In the rows, zero is written as 128.
Here are made-up nodes, facts about them, and rows of numbers that follow some of those facts. Name the node behind each unnamed row.

Some nodes and their rows:
[125 127 135 125 120 123 118 126 139 118 135 129 137 131 128 129 128 128
 140 134 127 127 126 128 135 132 112 126 126 127 128 139] -> zemaska
[133 133 132 130 122 148 134 116  95 141 112 140 145 137 127 134 154 129
 100 127 132 115 135 129 111 126 107 130 128 136 135 107] -> tasta
[124 134 131 130 120 133 116 116 123 115 127 130 118 131 134 129 128 126
 131 162 147 133 130 132 137 140 128 133 120 121 117 112] -> plabu
[120 135 140 128 113 131 126 122 136 111 125 133 130 133 120 127 122 129
 139 143 143 130 126 133 132 130 118 127 123 127 113 121] -> ribra
[122 135 118 132 136 141 120 104 129 153 130 134 120 145 122 125 162 126
 132 131 112 132 116 130 131 130 140 131 134 128 127 130] -> gratrun
[161  88 106 113 119 137 137 126 101 141 150 155 142 101 129 181 114 128
  71 165 156 162  83 143 102 101 144 147 110 105 119 116] -> klobren
[133 123 134 125 118 117 127 145 122 108 135 114 141 125 138 139 107 128
 119 123 141 116 140 125 122 135  98 129 123 132 138 127] -> kizek
[125 133 117 128 136 141 121 105 131 148 128 133 121 142 122 123 163 125
 131 129 113 130 117 130 133 130 141 131 134 130 128 128] -> plopleken
[127 128 124 121 124 125 125 112 131 129 126 121 138 132 123 122 158 119
 145 115 127 118 132 130 144 146 121 131 129 140 135 130] -> kogu
[136 124 116 126 123 130 120 112 113 114 138 127 118 127 147 134 125 121
 119 150 158 124 142 134 132 143 128 138 126 129 139 114] -> nevek
[121 138 129 137 142 138 120 130 131 136 114 137 107 124 129 122 123 135
 129 145 115 146 120 123 134 113 152 127 126 122 112 115] -> furidru
[135 120 124 123 136 114 142 162 131 111 126 125 127 101 137 118  81 132
 127  91 129 130 151 119 127 110 139 124 128 140 139 130] -> vuker
[122 129 131 127 129 120 129 134 121 132 123 115 137 125 123 129 151 126
 131 118 123 117 131 123 133 139 118 129 125 134 128 116] -> flikim
[125 130 130 132 123 132 120 121 123 117 124 132 116 127 134 128 122 129
 131 158 144 137 132 130 138 133 131 132 122 122 118 111] -> fletuk
[133 124 138 129 122 116 121 146 130  91 132 129 128 109 144 128  72 134
 129 141 149 130 143 123 136 121 114 127 120 128 128 124] -> stuvek
[125 136 133 142 131 115 136  81 114 144 114 128 124 151 126 127 113 115
 116 135 130 124 113 136 140 157 133 127 125 124 133 160] -> gribuk
[135 126 110 134 140 135 123 122 117 137 134 135 110 125 142 127 125 126
 116 131 129 133 134 127 124 121 152 134 132 126 138 122] -> skefom

How the nodes are related:
Σ: is of sort; β: refers to; φ: points at; Δ: uses
banotron	Σ	252; begal	Σ	716; beven	Σ	716; bodrur	Σ	935; boklas	Σ	252; boklor	Σ	716; bomos	Σ	716; bonom	Σ	252; bradru	Σ	716; breklel	Σ	252
brezen	Σ	716; briskes	Σ	716; bristor	Σ	716; brivin	Σ	252; brodrur	Σ	252; bromi	Σ	716; bruga	Σ	716; brugran	Σ	935; brugrer	Σ	935; brumil	Σ	252
bula	Σ	716; dagre	Σ	935; desom	Σ	716; desto	Σ	716; disis	Σ	252; dopim	Σ	716; dovo	Σ	716; dratrova	Σ	716; dratu	Σ	716; dravoro	Σ	716
droplol	Σ	716; droskek	Σ	716; drosken	Σ	716; drudromo	Σ	716; druski	Σ	716; dule	Σ	935; duska	Σ	716; duvales	Σ	716; faflen	Σ	716; faklos	Σ	716
fene	Σ	935; fepel	Σ	935; feskir	Σ	716; finepa	Σ	716; flaken	Σ	716; flakir	Σ	716; flanu	Σ	716; flaras	Σ	935; fleron	Σ	252; fleskas	Σ	252
fleskir	Σ	716; flestu	Σ	716; fletuk	Σ	716; flevam	Σ	716; flezos	Σ	716; flikim	Σ	935; flikul	Σ	716; flira	Σ	716; flirotrun	Σ	252; flolus	Σ	716
flopus	Σ	716; fludi	Σ	935; fluru	Σ	716; flutol	Σ	716; fonum	Σ	716; foskik	Σ	935; fubris	Σ	716; fuflem	Σ	716; furidru	Σ	716; fusol	Σ	716
gaflizo	Σ	252; gegrin	Σ	716; gemos	Σ	716; gesos	Σ	716; geval	Σ	252; godru	Σ	935; grada	Σ	716; grados	Σ	716; gratrun	Σ	716; gredregom	Σ	716
gribuk	Σ	716; grotru	Σ	716; gupodal	Σ	716; gurol	Σ	935; katru	Σ	716; kizek	Σ	252; kizis	Σ	252; kleras	Σ	716; kleska	Σ	716; kleskurim	Σ	935
kleve	Σ	716; kliles	Σ	252; klistum	Σ	935; klobren	Σ	716; kluflel	Σ	716; kogu	Σ	935; koplok	Σ	716; kufleren	Σ	252; kulil	Σ	935; laluk	Σ	935
lanum	Σ	935; lapi	Σ	716; lepli	Σ	716; lerina	Σ	935; lezu	Σ	716; liden	Σ	252; lifan	Σ	252; ligiski	Σ	716; ligri	Σ	935; lilil	Σ	716
lopa	Σ	252; lubi	Σ	716; ludrafla	Σ	716; lukluk	Σ	716; luplis	Σ	716; madra	Σ	716; momom	Σ	716; mosto	Σ	716; muber	Σ	716; nadrem	Σ	935
nalok	Σ	716; naplak	Σ	935; nevek	Σ	716; nezas	Σ	252; nidros	Σ	252; nipozum	Σ	716; nivovo	Σ	935; nobadri	Σ	252; nograk	Σ	716; numi	Σ	935
pason	Σ	716; pebromas	Σ	252; pebros	Σ	935; pesak	Σ	716; pidu	Σ	716; piril	Σ	716; plabri	Σ	716; plabu	Σ	716; plagrel	Σ	935; plaso	Σ	252
pledre	Σ	252; plekli	Σ	716; plelus	Σ	716; plopleken	Σ	716; ploskon	Σ	716; pluskon	Σ	935; pluve	Σ	252; pluvok	Σ	716; pobo	Σ	716; podrun	Σ	716
rabruk	Σ	716; resestil	Σ	716; ribra	Σ	716; rodek	Σ	716; rokli	Σ	935; roludal	Σ	935; rones	Σ	716; rovek	Σ	716; saso	Σ	935; satru	Σ	252
savefis	Σ	252; sefli	Σ	716; seskebru	Σ	716; skabri	Σ	716; skamus	Σ	716; skefom	Σ	716; skeklo	Σ	716; skenuk	Σ	716; sketel	Σ	935; skidur	Σ	716
skinugras	Σ	252; skisa	Σ	716; skiskel	Σ	716; skoma	Σ	935; skotrosta	Σ	716; skupam	Σ	935; skuri	Σ	716; sogo	Σ	716; soko	Σ	716; stade	Σ	716
stetrol	Σ	716; stilestal	Σ	716; stilir	Σ	716; stipifa	Σ	716; stofol	Σ	935; stoplovak	Σ	716; stoskaplal	Σ	935; stumis	Σ	935; stuvek	Σ	252; sudror	Σ	716
suvak	Σ	716; tadogar	Σ	716; tagik	Σ	716; taguze	Σ	252; tasta	Σ	716; tegro	Σ	716; tinu	Σ	716; tiplobri	Σ	716; toplun	Σ	716; toskal	Σ	716
trabro	Σ	252; traledem	Σ	716; tredra	Σ	935; triklu	Σ	935; triklus	Σ	252; triroves	Σ	935; trobo	Σ	716; trugren	Σ	252; trulike	Σ	716; tudra	Σ	716
vadra	Σ	935; vatom	Σ	716; vegem	Σ	252; virer	Σ	935; vuker	Σ	935; vumi	Σ	716; vumogu	Σ	716; zasku	Σ	252; zatral	Σ	252; zemaska	Σ	252
zisak	Σ	935; zolastan	Σ	716; zubrus	Σ	716; zutam	Σ	716; bodrur	β	tinu; bodrur	β	stoskaplal; bradru	β	plagrel; brivin	β	brodrur; brivin	β	trabro; brivin	β	gredregom
bruga	β	nadrem; bruga	β	vatom; bruga	β	toplun; brumil	β	skenuk; brumil	β	rovek; duvales	β	plopleken; duvales	β	fludi; duvales	β	bula; duvales	β	gratrun; duvales	β	zubrus
fene	β	roludal; fene	β	grotru; fene	β	flestu; fene	β	toskal; fene	β	bromi; feskir	β	tredra; feskir	β	vatom; feskir	β	godru; flanu	β	numi; flanu	β	nidros
flanu	β	trobo; flaras	β	grados; flaras	β	faflen; fleron	β	skamus; fleron	β	momom; fleskas	β	madra; fleskir	β	kulil; fleskir	β	vumogu; fletuk	β	skenuk; flevam	β	plekli
flezos	β	vadra; flirotrun	β	desto; flirotrun	β	dagre; flirotrun	β	tudra; flirotrun	β	rovek; flirotrun	β	skisa; flopus	β	kluflel; foskik	β	roludal; foskik	β	zolastan; furidru	β	pidu
gegrin	β	finepa; gegrin	β	tiplobri; gegrin	β	trobo; gesos	β	klobren; gesos	β	trabro; gesos	β	lezu; gesos	β	skisa; gesos	β	pidu; gurol	β	trulike; gurol	β	lerina
kleskurim	β	momom; kleskurim	β	banotron; kleskurim	β	bula; kliles	β	tudra; koplok	β	skabri; kufleren	β	desto; laluk	β	bomos; laluk	β	skoma; lepli	β	saso; liden	β	fludi
liden	β	bonom; ligiski	β	sogo; ligiski	β	ploskon; ludrafla	β	druski; ludrafla	β	droplol; lukluk	β	gemos; luplis	β	droskek; luplis	β	skotrosta; mosto	β	skeklo; nalok	β	grados
nalok	β	madra; nalok	β	stade; naplak	β	pebromas; naplak	β	dopim; naplak	β	kluflel; naplak	β	gredregom; nezas	β	plabri; nezas	β	bromi; nipozum	β	vadra; nipozum	β	gemos
nipozum	β	finepa; nipozum	β	plaso; nivovo	β	droskek; nivovo	β	saso; nivovo	β	traledem; nobadri	β	dravoro; nobadri	β	nidros; nobadri	β	skabri; nobadri	β	gredregom; nobadri	β	plabri
pebros	β	trulike; pebros	β	gaflizo; piril	β	lezu; piril	β	beven; plabu	β	droplol; pledre	β	dravoro; pledre	β	skefom; pledre	β	vumogu; pledre	β	momom; pledre	β	fusol
pledre	β	pidu; plelus	β	grotru; pluskon	β	triklu; pluskon	β	desom; resestil	β	desto; resestil	β	nevek; resestil	β	vegem; resestil	β	droplol; resestil	β	gaflizo; ribra	β	fepel
ribra	β	lifan; rokli	β	sefli; rokli	β	tadogar; rokli	β	dratu; rones	β	tadogar; rones	β	rabruk; rones	β	kogu; rones	β	vumi; satru	β	skabri; satru	β	faklos
satru	β	gredregom; satru	β	vuker; seskebru	β	vadra; seskebru	β	breklel; sketel	β	skefom; sketel	β	lapi; sketel	β	tudra; sketel	β	katru; skidur	β	fubris; skidur	β	lubi
skidur	β	vumogu; skidur	β	lopa; skidur	β	kleras; skiskel	β	skoma; skupam	β	pidu; stilir	β	pebromas; stumis	β	nadrem; stumis	β	lilil; stumis	β	skabri; stuvek	β	fubris
sudror	β	suvak; sudror	β	pluve; tagik	β	toskal; triroves	β	pesak; triroves	β	gaflizo; virer	β	skabri; virer	β	kluflel; zasku	β	flikul; zasku	β	skisa; zatral	β	duska
zatral	β	lanum; zatral	β	gredregom; zatral	β	ploskon; zatral	β	flaken; zisak	β	disis; zisak	β	grados; zisak	β	stilestal; zisak	β	desom; zutam	β	lilil; zutam	β	stilestal
begal	φ	faflen; beven	φ	nevek; boklas	φ	stuvek; bomos	φ	fusol; bonom	φ	gurol; brezen	φ	seskebru; brivin	φ	stoskaplal; brodrur	φ	dule; bromi	φ	plelus; brugran	φ	godru
brugrer	φ	toskal; brumil	φ	nidros; bula	φ	triklu; dagre	φ	rokli; desom	φ	satru; drosken	φ	zatral; drudromo	φ	mosto; druski	φ	ligri; dule	φ	kogu; faflen	φ	skamus
faklos	φ	savefis; fepel	φ	flikim; feskir	φ	sogo; flaken	φ	pluvok; flanu	φ	stoplovak; flaras	φ	kluflel; fleskas	φ	plabri; flestu	φ	feskir; flikim	φ	lukluk; flikul	φ	druski
flutol	φ	kufleren; fuflem	φ	lilil; furidru	φ	nipozum; fusol	φ	virer; gaflizo	φ	pobo; gegrin	φ	katru; gesos	φ	kizis; gratrun	φ	flevam; gribuk	φ	trobo; katru	φ	drosken
kizis	φ	gegrin; kleras	φ	skenuk; kleska	φ	dratu; kleve	φ	gesos; klobren	φ	geval; kogu	φ	brugrer; laluk	φ	faklos; lanum	φ	bomos; lapi	φ	kizek; lepli	φ	triroves
lerina	φ	kleve; lifan	φ	flaras; lilil	φ	drudromo; lukluk	φ	ligiski; madra	φ	dagre; nidros	φ	boklas; nivovo	φ	lepli; nograk	φ	lapi; numi	φ	flaken; pason	φ	bula
pesak	φ	lubi; plekli	φ	begal; plelus	φ	zubrus; plopleken	φ	vuker; ploskon	φ	rodek; pluvok	φ	plekli; pobo	φ	vegem; rodek	φ	vatom; rokli	φ	bromi; satru	φ	gribuk
seskebru	φ	fuflem; skabri	φ	naplak; skeklo	φ	bonom; skenuk	φ	soko; skinugras	φ	brodrur; skiskel	φ	flestu; skupam	φ	skisa; sogo	φ	stetrol; soko	φ	tredra; stoplovak	φ	rabruk
taguze	φ	desom; tegro	φ	lanum; tinu	φ	fepel; triklu	φ	flolus; triroves	φ	flakir; trobo	φ	stofol; trugren	φ	taguze; trulike	φ	fleskas; vadra	φ	flanu; vatom	φ	klobren
vegem	φ	pebromas; vumi	φ	kleska; zatral	φ	ploskon; zubrus	φ	kliles; begal	Δ	stipifa; begal	Δ	gribuk; begal	Δ	vumi; boklor	Δ	triklus; bradru	Δ	plaso; bradru	Δ	vegem
breklel	Δ	plaso; breklel	Δ	boklas; briskes	Δ	podrun; bristor	Δ	gupodal; bristor	Δ	klistum; bromi	Δ	grotru; bromi	Δ	pluve; brugran	Δ	muber; brugrer	Δ	savefis; brumil	Δ	stofol
brumil	Δ	bonom; desto	Δ	pluve; dovo	Δ	toplun; dratrova	Δ	nidros; dratrova	Δ	flira; droplol	Δ	skefom; drosken	Δ	tasta; dule	Δ	pluvok; fleskas	Δ	boklor; flezos	Δ	kleskurim
flikim	Δ	bonom; flira	Δ	dopim; flirotrun	Δ	kleskurim; flirotrun	Δ	podrun; fludi	Δ	tudra; fluru	Δ	podrun; fonum	Δ	rovek; foskik	Δ	mosto; gemos	Δ	luplis; grada	Δ	nograk
grada	Δ	lopa; gribuk	Δ	sogo; grotru	Δ	sogo; grotru	Δ	rovek; gupodal	Δ	sketel; gupodal	Δ	disis; gupodal	Δ	sogo; kizek	Δ	vegem; kizek	Δ	mosto; kleskurim	Δ	triklus
kufleren	Δ	dravoro; kulil	Δ	fleskas; lopa	Δ	toplun; lubi	Δ	mosto; lubi	Δ	rovek; lubi	Δ	tasta; ludrafla	Δ	stipifa; luplis	Δ	ludrafla; luplis	Δ	drosken; momom	Δ	flezos
momom	Δ	triklus; muber	Δ	flezos; muber	Δ	kufleren; nadrem	Δ	triklus; nadrem	Δ	fludi; nalok	Δ	bristor; nidros	Δ	gupodal; nidros	Δ	toplun; nograk	Δ	stipifa; numi	Δ	zemaska
ploskon	Δ	fluru; pluve	Δ	sogo; pluvok	Δ	kleskurim; pluvok	Δ	sogo; rodek	Δ	stipifa; rodek	Δ	boklor; rovek	Δ	sogo; sefli	Δ	sogo; skuri	Δ	sogo; skuri	Δ	lubi
stetrol	Δ	pledre; stetrol	Δ	podrun; stilestal	Δ	grada; stilestal	Δ	flirotrun; stilestal	Δ	rovek; stilestal	Δ	klistum; stilir	Δ	pebros; stilir	Δ	tasta; stipifa	Δ	gribuk; stipifa	Δ	triklus
stofol	Δ	rones; suvak	Δ	desto; tasta	Δ	rovek; tiplobri	Δ	sogo; tiplobri	Δ	luplis; tiplobri	Δ	podrun; toplun	Δ	disis; toplun	Δ	gribuk; trabro	Δ	briskes; trabro	Δ	flirotrun
trabro	Δ	tudra; triklus	Δ	sogo; vegem	Δ	gribuk; virer	Δ	rones; virer	Δ	stofol; vumi	Δ	rovek; zubrus	Δ	vegem

Name these rows:
No name comes twice in this set of rows, the named rows included.
[122 131 148 137 134 118 118 169 135 101 119 135 115  98 141 123  73 143
 128 160 132 149 133 117 138 106 130 122 116 118 105 118] -> pledre
[131 133 124 129 121 125 135 126 123 106 144 117 131 120 134 138 112 121
 109 131 146 111 156 125 110 133 125 133 127 136 132 115] -> stetrol
[144 126 121 131 132 139 136 138  87 126 127 135 131 123 148 135 118 128
  86 120 142 115 151 126 110 122 122 134 127 137 150 103] -> lubi
[130 124 128 127 130 122 125 133 132 136 135 119 142 135 126 133 131 128
 124 109 115 118 125 126 125 131 110 127 131 130 138 138] -> breklel
[129 126 131 120 117 117 130 138 125 101 129 120 135 117 132 126 120 125
 139 128 146 122 148 128 136 140 115 129 124 137 130 122] -> ligri
[133 129 120 129 134 136 142 129 121 145 129 126 140 135 123 130 137 127
 111  93 114 116 131 127 107 122 129 128 137 140 144 130] -> stilestal
[140 119 123 127 133 118 133 153 137 108 136 126 130 113 144 123  76 133
 120  98 130 127 146 122 121 107 127 125 132 138 146 143] -> pebromas
[138 134 114 144 147 134 128  69  77 156 110 152 121 135 146 134 146 115
  78 150 132 124 127 135 129 150 148 134 131 119 149 137] -> rovek
[120 122 134 129 126 116 131 144 129 159 130 100 124 156 122 136 121 125
 134 116 125 125 101 134 125 147 111 128 122 119 129 137] -> stipifa
[127 129 140 131 132 124 115 152 131 108 124 133 120 111 137 126  94 137
 128 150 131 143 129 122 138 115 125 125 122 121 114 124] -> fleron
[124 129 145 126 124 116 126 147 136 128 128 113 142 129 121 136 114 134
 134 118 120 123 118 122 129 129 101 124 123 126 122 132] -> fleskas
[133 129 112 129 134 136 120 107 120 134 135 131 116 136 138 130 147 121
 120 137 132 125 131 132 137 138 140 135 130 129 138 120] -> skenuk
[123 130 143 130 122 122 116 139 137 103 126 131 128 123 129 128 109 133
 140 146 136 135 129 125 139 123 114 125 122 121 115 128] -> liden
[117 127 137 133 124 129 121 146 118 134 122 111 118 138 131 140 128 130
 128 153 139 129 111 129 131 142 108 132 115 115 118 101] -> ludrafla
[118 134 149 128 124 118 134 157 142 108 113 128 131 105 120 117 107 137
 149 129 131 138 131 120 141 116 125 119 119 128 101 120] -> fene

The same nodes again, as new rows of numbers:
Known rows:
[107 120 136 124 139 120 126 123 152 123 127 117 133 125 135 130 133 116
 129 136 104 146 130 122 137 126 122 126 135 138 131 124 144 139 148 123
 128 115 133 135 114] -> flakir
[138  96  86  95 114 118 137 155 119 242 124 129  99 111  80 139 103 117
 127 144 103 104 113 114 158 146 149 142  95 122  73 158  85 186 153 127
 152 189 107 133  94] -> satru
[156 169 138 126 122 168 123 114 119  89  95 157 137 110 172 112 137 144
 134 139 185 169 144 157  74 131 129 100 138 127 152  95 164  91 102 130
 114 109 125 124 157] -> gaflizo
[160 124 116 148 145 135  90 132 130 151 107 115 111  84 158 143 151 137
 117  72 172 180 196 120 104 133 134 137 148 117 156 100 109  96  77 114
  72 103 124 116 166] -> pidu
[139 114 128 112 104 115 147 111 105 124 155 132 124 138  83 132 125 130
 133 171 102 106  79 126 153 135 125 144 122 127 111 158 121 148 134 131
 148 146 141 133  91] -> foskik
[105 125 123 125 145 124 143 118 130 120 130 115 135 138 152 124 142 123
 121 109 122 130 132 130 118 128 125 112 127 132 136 118 137 119 134 137
 119 108 121 126 154] -> zolastan
[131 123 117 115 122 128 137  97 112 102 139 120 132 125 139 113 151 149
 126 124 131 147 130 147 112 133 115 119 144 118 123 123 151 103 130 130
 130 119 126 123 139] -> plagrel
[111 147 176 178 126 119  53 166 171 100 109 156  89 115 119 131 139 159
 102  91 130 154 164 109  74 119 120 161 156 128 121 117  94  74  80 118
 134 152 144 157 171] -> katru
[100 132 127 120 145 126 155 106 130 112 130 108 148 143 157 111 140 122
 128 119 115 128 128 137 119 126 123 104 126 133 138 119 153 127 143 137
 122 105 122 130 153] -> faflen
[130 139 139 135 134 122 140 113 121 103 145 126 127 131 124 118 121 100
 139 143 136 116 101 118 148 130 132 137 110 133 155 145 114 144 114 137
 122  96 148 127 127] -> begal
[136 136 133 138 146 135 120 121 132 125 115 121 131 114 162 132 144 128
 123 100 154 156 163 131 107 129 124 121 140 128 150 107 135 111 111 124
  96 103 129 120 152] -> bula
[142 124 158 128 102 146 131 159 153 152 127 142 138 133  93 170 106 109
 112 174  92 116 105 125 151 124 127 145 118 160 124 127 127 164 148 124
 151 171 139 148  66] -> duvales
[142 135 117 122 131 141 108 125 129 141 104 142 109 100 147 116 131 138
 133 125 159 160 149 135 102 137 137 122 133 117 124 119 134 118 114 121
 116 123 121 124 138] -> banotron
[114 108  98 105 136 108 131  91 123 115 142 108 124 122 139 104 152 147
 136 114 116 150 134 136 130 134 112 118 144 112 111 134 150 111 147 125
 134 110 126 119 134] -> godru
[141 139 141 140 137 146 118 120 139 106 113 126 136 112 163 136 138 132
 120 111 152 163 161 136 108 123 121 119 145 131 158  99 148 102 106 120
  98 102 133 128 148] -> skenuk
[125 138 139 140 127 128 138 130 135 112 131 124 139 137 131 125 122 112
 132 126 125 120 118 129 144 127 125 125 126 128 138 130 128 135 130 137
 137 116 133 130 126] -> muber
[107 110  75  99 162  99 117 112 126 176 118 108  95  96 152  94 144 137
 143  93 145 157 160 120 117 145 140 116 127 100 106 141 118 133 133 126
 117 113 109 112 164] -> pebromas

Name these rows:
No name comes twice in this set of rows, the named rows included.
[155 138 151 132 108 152  89 145 157 121 105 169 118  83 118 143 109 128
 140 176 145 170 132 129 139 129 133 143 141 130 122 127 157 140 128 105
 144 136 145 129  65] -> kufleren
[205 151 160 157  90 174  79 184 147 135 102 191 119  95  71 162  75 115
 149 174 159 136 122 128 175 130 138 165 129 134 121 141 118 156 112 114
 168 164 148 124  31] -> flirotrun
[137  71  89 100 114  95 124 143 127 213 151 110 103 112  62 146 122 134
 121 136  81 116 122 113 178 149 128 159 119 125  73 163  92 172 158 119
 153 186 121 130  79] -> naplak
[163 143 187 144  92 168 112 163 160 121 120 167 145 119  90 186  98 110
 112 197 108 136 115 134 152 120 123 149 128 170 143 114 150 152 137 112
 145 165 154 152  41] -> resestil
[132 140 151 136 132 146 125 118 140 100 117 132 141 125 153 138 139 128
 120 131 137 153 144 137 109 118 120 117 138 140 161 104 156 107 121 127
 115 103 141 132 132] -> druski
[ 91 148 110 119 140 113 142 107 102 101 129 132 134 146 150  90 121 144
 162 134 146 101 116 131 116 120 164  97 123 102  98 143 142 123 139 124
 117 103 107 121 147] -> disis
[122 117 113 111 133 115 127  94 130  96 140 118 129 115 142 108 151 149
 135 127 123 157 136 138 127 131 112 117 150 116 121 127 164 105 137 125
 132 104 131 119 132] -> stoskaplal
[180 129  94 138 143 134  95 138 128 164 101 128  93  79 138  94 130 118
 150  69 199 168 159 118 132 156 125 137 122 102 144 141  87 118  89 142
 140 107 125  96 164] -> trabro
[162 116 123 146 136 132  98 139 130 165 113 119 114  89 140 150 139 130
 114  90 158 164 176 120 120 129 134 138 137 125 147 109 104 121  95 112
  87 120 126 121 139] -> fusol
[161 127 125 156 139 141  92 144 137 154 106 125 118  94 147 156 139 142
 115  83 165 171 194 124 106 128 136 134 150 123 146  96 119 106  92 111
  77 112 129 121 143] -> skefom

The same nodes again, as new rows of numbers:
Some rows with their names:
[151 141  84 117 131 132 151 121 101 104 173 120  85 119 136 115 120 102
 151 120 162 102 135 182 143  71] -> virer
[154 131 122 107 146 126 154 111  99 138 143 125 115 174  89 101 150 126
 137 150 160 142 118 144 107 127] -> lepli
[146 155 195 164 102 155 115 131 169 109 133 135 170 167 108  71  89 161
 128 155 117  92 138  97 169 149] -> dagre
[133 125 121 119 122 133 150  93 130  92 151 124 123 121 144 121 117  94
 125 127 116 131 141 153 139 104] -> flakir
[131 196 159  98 208 168 159 134 170  83 123  92 134 166 112 152 100 162
  70 133 113 123 154 116  99 188] -> skeklo
[140 107 110  99 137 131 158  90 103 101 166 128  95 126 140 110 145  90
 143 126 143 135 136 169 128  89] -> resestil
[128 142 126 148 103 135 142 101 156  87 132 121 146 110 154 135  78  96
 108 121  96 121 142 148 155 113] -> momom
[187  94  91 135 147 135 124 124 105 111  87  74 133 152 119  85  89 151
 113 139 143 162 133 146 113 151] -> kizis
[102 220  79 125  71 104  96  71 169  99  96 163 186 179  65 114  99 117
 120 149 117 140 119  61  87 108] -> plekli
[149 151 149 156 108 128 138 113 152 128 111 112 171 152 110 123  91 130
 104 144 104 135 127 121 141 154] -> kleras
[176 100  95 140 150 129 126 138 105 112  93  78 130 164 126  89  70 124
 114 130 144 161 119 163 108 159] -> rodek
[131 136 133 140 105 134 141  93 156  87 135 118 149 112 151 131  88  98
 109 121  91 128 145 142 153 115] -> skisa
[141 145 166 155 107 137 135 118 159 122 119 123 169 159 113 104  89 135
 111 149 111 121 129 119 146 152] -> madra
[130 135 132 140 102 134 141  91 160  86 135 118 150 111 152 131  88  97
 109 121  90 130 146 140 154 115] -> toplun
[182  93 104 156 141 129 110 135 129 100  70  57 159 157 137  89  40 125
  96 123 113 175 128 149 116 179] -> katru
[122 153 128  39 235 171 180 103 126  55 179 108  65 143 139 139 161 124
 109 119 145 124 167 154  90 126] -> mosto
[138 112 105 104 137 131 159  97 100 101 165 130  91 126 142 112 137  90
 143 126 147 129 135 176 130  87] -> nalok

Which node is each row?
No name comes twice in this set of rows, the named rows included.
[163 176 114 151 119 128 141 144 123 143 135 111 133 155  95 119  99 142
 127 141 154 105 118 146 141 122] -> flikim
[177 105 101 163 138 130 113 143 128 103  70  65 157 154 137  96  34 125
  96 124 119 165 124 153 120 175] -> ploskon
[168 118 123 156 127 128 121 126 138 113  87  80 165 155 123 103  61 128
  99 133 110 158 126 137 126 169] -> vatom
[201  63  70 117 166 133 126 128  71 109  92  64 105 159 123  66 103 144
 128 138 169 175 129 166  97 144] -> zatral
[101 185  90  26 235 169 159  98 136  27 165 119  65 153 132 137 144 121
 107 115 150 123 167 136  60 116] -> ribra
[157 104 218 140 130 162 139 143 124 131 177 148 120 181 109  36 141 166
 166 168 168  78 130 131 171 131] -> rokli
[161 130 130 155 121 129 128 121 144 117  97  93 166 153 119 110  73 128
 102 135 107 150 127 133 131 162] -> klobren
[182 170  69 107 131  97 187  82  63 186 131 110 116 132  57 191 197 130
 118 152 143 174 118 145 109 107] -> satru
[165 118 120 132 139 128 137 120 117 126 113  98 140 164 110 100 102 126
 117 141 135 153 123 142 117 150] -> kleve
[162 140  92 129 129 129 159 132 101 150 138 120 109 152  99 105 127 150
 135 152 186 110 119 167 122 104] -> brumil
[165 147 114 131 120 125 153 101 115 140 119 113 139 142  93 133 139 149
 115 151 133 142 133 129 129 129] -> trugren
[170 106 151 116 160 134 175 125  91 152 155 112 108 161 105 109 155 131
 133 150 155 138 121 168 129 139] -> skiskel
[178  90 101 114 160 126 139 123  85 127 120  90 112 171 109  81 118 121
 133 139 161 165 117 164 101 142] -> gesos
[118 172  57 163  11  79  69  60 155 111  77 164 205 169  77  80  73  90
 142 148 112 157 102  72 107  86] -> tinu

